[[-16   2   9   5 -15]
 [-30 -44  87 -35 -82]
 [-34   3 -36   6 -20]
 [-24 -53  86 -24 -69]
 [-17   3  26 -27 -20]
 [  6  62  -5   7   6]
 [ 17  18 -27  -6  81]]
->
[[-30 -44  87 -35 -82]
 [-24 -53  86 -24 -69]
 [  6  62  -5   7   6]]

[[-73  91  64 -15   0  -2  37  14 -44 -19 -32  22 -20 -16  33  34]
 [-77  84  63 -19  13  -2  24  18 -38 -11 -46  23  -4  -8  17  31]]
->
[[-77  84  63 -19  13  -2  24  18 -38 -11 -46  23  -4  -8  17  31]]

[[  5 -48   4]
 [  2  -8   2]
 [  5  36   3]
 [  2 -51   4]
 [  1  10   1]
 [  5  69   6]
 [  3 -13   2]
 [  5  55   5]
 [  4 -36   2]
 [  1  32   1]]
->
[[  2  -8   2]
 [  2 -51   4]
 [  5  69   6]
 [  5  55   5]
 [  1  32   1]]

[[ 15  60 -22  62 -41  32  51  33 -15  53 -83 -36  39 -19  48  44]
 [ 13  47  50  41  32 -21  44  46  22 -13 -24  48 -24  51  39  36]
 [-79   0 -32   4 -38  36  28  37 -64 -33  53 -26 -28 -45  35  39]
 [ 71  -5  36  -9  48 -31 -33 -39  62  45 -37  38  48  52 -37 -44]
 [-24  42  44  40  19  15  41  49  -6 -11 -22  40 -24  39  49  45]
 [-38  34 -36  32 -44  51  33  20 -40  40 -20 -40  46 -37  29  31]]
->
[[ 13  47  50  41  32 -21  44  46  22 -13 -24  48 -24  51  39  36]
 [ 71  -5  36  -9  48 -31 -33 -39  62  45 -37  38  48  52 -37 -44]
 [-38  34 -36  32 -44  51  33  20 -40  40 -20 -40  46 -37  29  31]]

[[-28   3  34 -55]
 [-25 -21  73   1]
 [  1   3  15   2]
 [-20 -40 -10 -37]
 [ 11  30 -31   3]
 [ 28  53  -8  15]
 [ -4   6 -52  -8]
 [ 44  52 -14  11]]
->
[[-25 -21  73   1]
 [-20 -40 -10 -37]
 [ 28  53  -8  15]
 [ 44  52 -14  11]]

[[ 28 -39  43  10  46  19]
 [ 29  11 -65  20 -13   8]
 [-32 -49  53  47  13  34]
 [ 34  31 -57 -48 -33   5]
 [ 25 -54  52 -46 -49 -21]
 [-57 -25 -10  55 -10  25]
 [ 45  32  22 -67  -1 -58]
 [ -6 -46  28  -8 -37 -16]
 [ -8  43 -52 -11 -29 -20]
 [-28  38 -22   1 -34  -1]
 [-43 -47  45   3 -39 -43]
 [ 59 -72  25 -25 -32  -1]]
->
[[ 29  11 -65  20 -13   8]
 [ 34  31 -57 -48 -33   5]
 [-57 -25 -10  55 -10  25]
 [ -6 -46  28  -8 -37 -16]
 [-28  38 -22   1 -34  -1]
 [ 59 -72  25 -25 -32  -1]]
---
[[-11  -2 -34]
 [ -2   0  -7]
 [  8   1   6]
 [-96 -20 -64]]
->
[[-11  -2]
 [ -2   0]]

[[ 11  -3  25]
 [-84  47 -54]
 [-11  59  -6]
 [  8 -16 -34]
 [ 19 -36 -81]]
->
[[ 11  -3]
 [-84  47]]

[[-31  53  60  34 -17]
 [  8   2  32 -67 -92]]
->
[[-31  53]
 [  8   2]]

[[ -1 -77 -27]
 [ -5  54   2]
 [  1  44 -54]]
->
[[ -1 -77]
 [ -5  54]]

[[ 15   6 -59  39  -2]
 [ 44 -73 -88  21 -34]
 [  5  51  37  -8  26]]
->
[[ 15   6]
 [ 44 -73]]

[[-14 -71 -19  35]
 [  0   3   0  -4]
 [ -6 -50 -26  15]]
->
[[-14 -71]
 [  0   3]]
